Below are the code and all the weights of a small trained network. Each question names an input and a target symbol and asks about switching units off, where a switched-off unit gives its printed mean instead of its output.

import numpy as np


def w(rows, s, z=0):
    codes = np.array(rows[::2]) - 128.0
    scale = np.full(codes.shape[1], s)
    scale[-1] = z or s
    return codes * scale


def f(y):
    return y / 2 * (1 + np.tanh(0.7978845608 * (y + 0.044715 * y**3)))


def softmax(a):
    e = np.exp(a - a.max(-1, keepdims=True))
    return e / e.sum(-1, keepdims=True)


def log_softmax(a):
    a = a - a.max(-1, keepdims=True)
    return a - np.log(np.exp(a).sum(-1, keepdims=True))


def net(x, mask):
    ids = ['ΔΛΞΠΦΩβγεημ'.index(c) for c in x.split()]
    T = len(ids)
    res = E[ids] + P[:T]
    u = 0
    for l in range(3):
        q, k, v = (res @ M[l].T for M in (Q, K, V))
        z = softmax(np.where(np.tri(T) > 0, q @ k.T / 2**0.5, -1e9)) @ v
        res = res + np.where(mask[u], z, O[l][:, -1]) @ O[l][:, :-1]
        u += 1
        y = f(res @ A[l][:, :-1].T + A[l][:, -1])
        res = res + np.where(mask[u : u + 4], y, B[l][:, -1]) @ B[l][:, :-1]
        u += 4
    return log_softmax(res[-1] @ U[:, :-1].T + U[:, -1])


Q, K, V, O, A, B = {}, {}, {}, {}, {}, {}
E = w([
[171,76,207,104,125,132,182,120,41],'Δ',
[84,115,119,175,132,232,187,103,190],'Λ',
[241,95,105,133,88,162,128,206,78],'Ξ',
[102,173,143,130,162,159,185,94,66],'Π',
[128,169,173,72,138,75,94,202,66],'Φ',
[121,135,172,112,74,157,100,71,180],'Ω',
[85,2,155,84,172,160,152,138,151],'β',
[145,60,100,113,79,89,203,45,126],'γ',
[101,100,34,138,96,143,94,151,49],'ε',
[97,201,126,112,39,52,116,163,237],'η',
[32,190,72,211,128,62,125,106,54],'μ',
],0.0077)
P = w([
[131,157,164,183,129,59,126,43,137],'0',
[200,215,66,30,201,170,143,102,114],'1',
[199,74,207,204,61,216,20,119,154],'2',
[20,143,156,168,72,97,193,180,80],'3',
[111,176,15,48,114,121,188,109,122],'4',
[76,46,200,170,28,239,67,225,96],'5',
[1,151,149,150,110,77,163,190,106],'6',
[115,119,57,40,113,130,175,59,164],'7',
],0.0049)
Q[0] = w([
[139,95,90,70,151,102,226,176,82],'0.h0',
[175,53,182,149,100,145,2,150,192],'0.h0',
],0.0049)
K[0] = w([
[160,174,89,69,211,101,236,215,3],'0.h0',
[145,62,113,82,148,134,71,58,223],'0.h0',
],0.0036)
V[0] = w([
[141,152,62,24,152,138,209,254,20],'0.h0',
[166,62,174,173,147,151,9,177,118],'0.h0',
],0.0029)
O[0] = w([
[153,176,96,64,106,139,253,224,133,49],'0.h0',
[178,90,182,167,134,127,34,255,77,2],'0.h0',
],0.005,0.00043)
A[0] = w([
[28,186,35,229,119,113,106,157,49,189],'0.n0',
[164,129,74,61,130,135,127,106,132,194],'0.n1',
[74,82,213,248,51,141,22,158,143,255],'0.n2',
[22,255,136,165,98,75,177,111,147,214],'0.n3',
],0.0053,0.0022)
B[0] = w([
[94,162,69,244,165,114,154,152,92,201],'0.n0',
[133,169,71,62,150,159,141,74,138,162],'0.n1',
[142,63,202,217,82,175,1,174,156,252],'0.n2',
[41,190,156,169,165,51,179,131,190,221],'0.n3',
],0.0058,0.0031)
Q[1] = w([
[250,77,59,57,184,204,88,1,110],'1.h0',
[153,123,176,241,126,140,70,176,57],'1.h0',
],0.0046)
K[1] = w([
[196,127,71,135,179,122,115,3,97],'1.h0',
[55,158,93,193,159,98,164,233,23],'1.h0',
],0.0055)
V[1] = w([
[169,23,163,123,18,253,127,125,168],'1.h0',
[147,139,109,162,103,45,81,192,60],'1.h0',
],0.0054)
O[1] = w([
[101,85,114,120,10,184,196,111,142,54],'1.h0',
[138,116,114,147,110,83,2,176,62,254],'1.h0',
],0.0057,0.00069)
A[1] = w([
[101,64,156,131,13,178,80,179,105,201],'1.n0',
[152,39,186,163,106,132,84,201,80,236],'1.n1',
[75,226,107,123,75,40,90,114,209,249],'1.n2',
[219,114,55,3,86,186,97,183,101,208],'1.n3',
],0.0046,0.0017)
B[1] = w([
[151,106,132,177,39,163,148,149,111,253],'1.n0',
[178,94,126,127,98,154,84,185,81,248],'1.n1',
[67,229,143,114,130,76,118,149,183,222],'1.n2',
[70,253,80,145,169,189,174,69,188,174],'1.n3',
],0.006,0.0035)
Q[2] = w([
[114,116,174,255,40,159,53,205,96],'2.h0',
[160,111,177,130,25,202,120,164,135],'2.h0',
],0.0062)
K[2] = w([
[7,109,54,164,74,103,171,252,111],'2.h0',
[68,128,71,52,39,109,172,173,167],'2.h0',
],0.0043)
V[2] = w([
[101,188,241,75,101,93,99,140,246],'2.h0',
[66,182,2,212,122,136,108,145,161],'2.h0',
],0.0057)
O[2] = w([
[1,208,214,154,63,89,132,110,163,192],'2.h0',
[159,144,45,214,176,55,96,62,205,255],'2.h0',
],0.007,0.004)
A[2] = w([
[53,250,121,146,214,91,194,120,168,180],'2.n0',
[95,218,29,143,239,54,165,81,203,47],'2.n1',
[61,181,63,70,164,129,227,74,71,253],'2.n2',
[44,191,116,47,90,79,254,83,173,182],'2.n3',
],0.0044,0.0034)
B[2] = w([
[203,135,183,82,193,200,192,150,132,253],'2.n0',
[204,80,254,157,89,218,129,78,92,222],'2.n1',
[130,163,119,15,189,128,173,21,107,216],'2.n2',
[212,195,59,83,174,100,140,90,154,238],'2.n3',
],0.0054,0.0067)
U = w([
[164,164,106,65,189,218,170,105,120,175],'Δ',
[145,137,77,89,92,77,153,55,126,208],'Λ',
[83,105,92,181,135,191,201,123,215,129],'Ξ',
[77,171,159,85,159,73,92,223,72,157],'Π',
[155,195,175,137,96,126,126,190,170,35],'Φ',
[156,140,217,181,131,218,97,123,89,3],'Ω',
[125,58,237,96,104,121,172,159,36,143],'β',
[84,20,176,103,125,165,148,148,160,175],'γ',
[254,105,57,150,107,135,130,197,138,100],'ε',
[20,164,150,167,15,94,106,88,145,111],'η',
[142,123,16,179,182,21,38,103,150,144],'μ',
],0.0048,0.0032)

Each question gives the input, a string of symbols that net reads in full, and the target symbol t.
The units are the heads (2 rows each of Q, K, V and O) and the neurons (one row each of A and B). Each row of codes is followed by its name. A weight is (code - 128) times the scale printed after its matrix; where a second scale follows, it is the last column's (O, A, B and U).
mask holds one flag per unit, layer by layer, with each layer's heads first. A switched-off unit (its flag False) gives its mean, the last column of its rows in O or B, instead of its output. The means were averaged over made-up inputs and are rounded, as every weight is.
A unit's drop is (log p(t) with every unit on - log p(t) with that unit switched off) / (log p(t) with every unit on - log p(t) with every unit switched off).
The circuit of an input: a set's keep is (log p(t) with only the set's units on - log p(t) with every unit switched off) / (log p(t) with every unit on - log p(t) with every unit switched off). Starting from the 12 units with the biggest drops (on a tie, the unit counted first), units are removed one at a time, each time the one whose removal leaves the highest keep (on an exact tie, the one counted first), for as long as the keep stays at least 0.8.
circuit, biggest first: the units of the circuit, biggest drop first
k most important neurons: the k neurons with the biggest drops, biggest first
top k neurons in layer l: the k neurons of layer l with the biggest drops, biggest first
input ε Ξ γ, target ε: circuit, biggest first : 2.h0; 0.n3; 1.n2; 2.n2
input Φ Ω η Π Ξ, target Δ: top 2 neurons in layer 0 : 0.n2; 0.n1
input γ Δ η Π Π ε, target ε: top 2 neurons in layer 0 : 0.n0; 0.n2
input Ω Ξ ε μ β Δ, target μ: 2 most important neurons : 0.n0; 0.n3
input β μ β, target μ: 3 most important neurons : 0.n0; 0.n2; 0.n3
input μ Ξ η η Π Ω, target η: 3 most important neurons : 1.n2; 0.n3; 2.n0
input β Ω Ω Ω μ η, target μ: circuit, biggest first : 2.h0; 0.n0; 0.n2; 2.n0
input β Δ μ ε, target μ: circuit, biggest first : 2.h0; 0.n0; 1.h0
input Ω Λ η Δ γ, target Δ: top neuron in layer 2 : 2.n2
input Δ Φ Ω μ, target Ω: 4 most important neurons : 2.n1; 0.n0; 0.n3; 2.n0
input β Φ β μ Ω Φ, target μ: 2 most important neurons : 0.n0; 0.n3
input Φ ε Ω, target ε: top 2 neurons in layer 0 : 0.n2; 0.n3
input Δ Φ ε, target ε: top 2 neurons in layer 1 : 1.n0; 1.n1
input Ξ μ Π, target μ: most important neuron : 0.n0
input Π Δ Ω μ η, target Δ: top 3 neurons in layer 2 : 2.n0; 2.n3; 2.n2
input Φ Ω Π ε η, target Δ: 4 most important neurons : 2.n0; 0.n2; 2.n3; 1.n2
input Ω Π γ Δ Φ, target Δ: 2 most important neurons : 0.n2; 2.n2
input Φ ε Δ, target ε: top 2 neurons in layer 0 : 0.n3; 0.n2
input Π Ω β Φ ε Ω, target ε: 2 most important neurons : 0.n2; 0.n0
input Φ μ Λ, target μ: top 3 neurons in layer 0 : 0.n0; 0.n2; 0.n3
input Δ Ω Φ η Φ Π, target η: top neuron in layer 0 : 0.n3
input γ η Π ε Λ Φ, target ε: top 3 neurons in layer 0 : 0.n0; 0.n2; 0.n1
input Δ Δ Δ Π η Δ, target η: top 2 neurons in layer 1 : 1.n2; 1.n0
input Ω η β, target η: 2 most important neurons : 1.n2; 2.n0
input β Λ μ Λ ε Δ, target ε: top 2 neurons in layer 0 : 0.n0; 0.n2
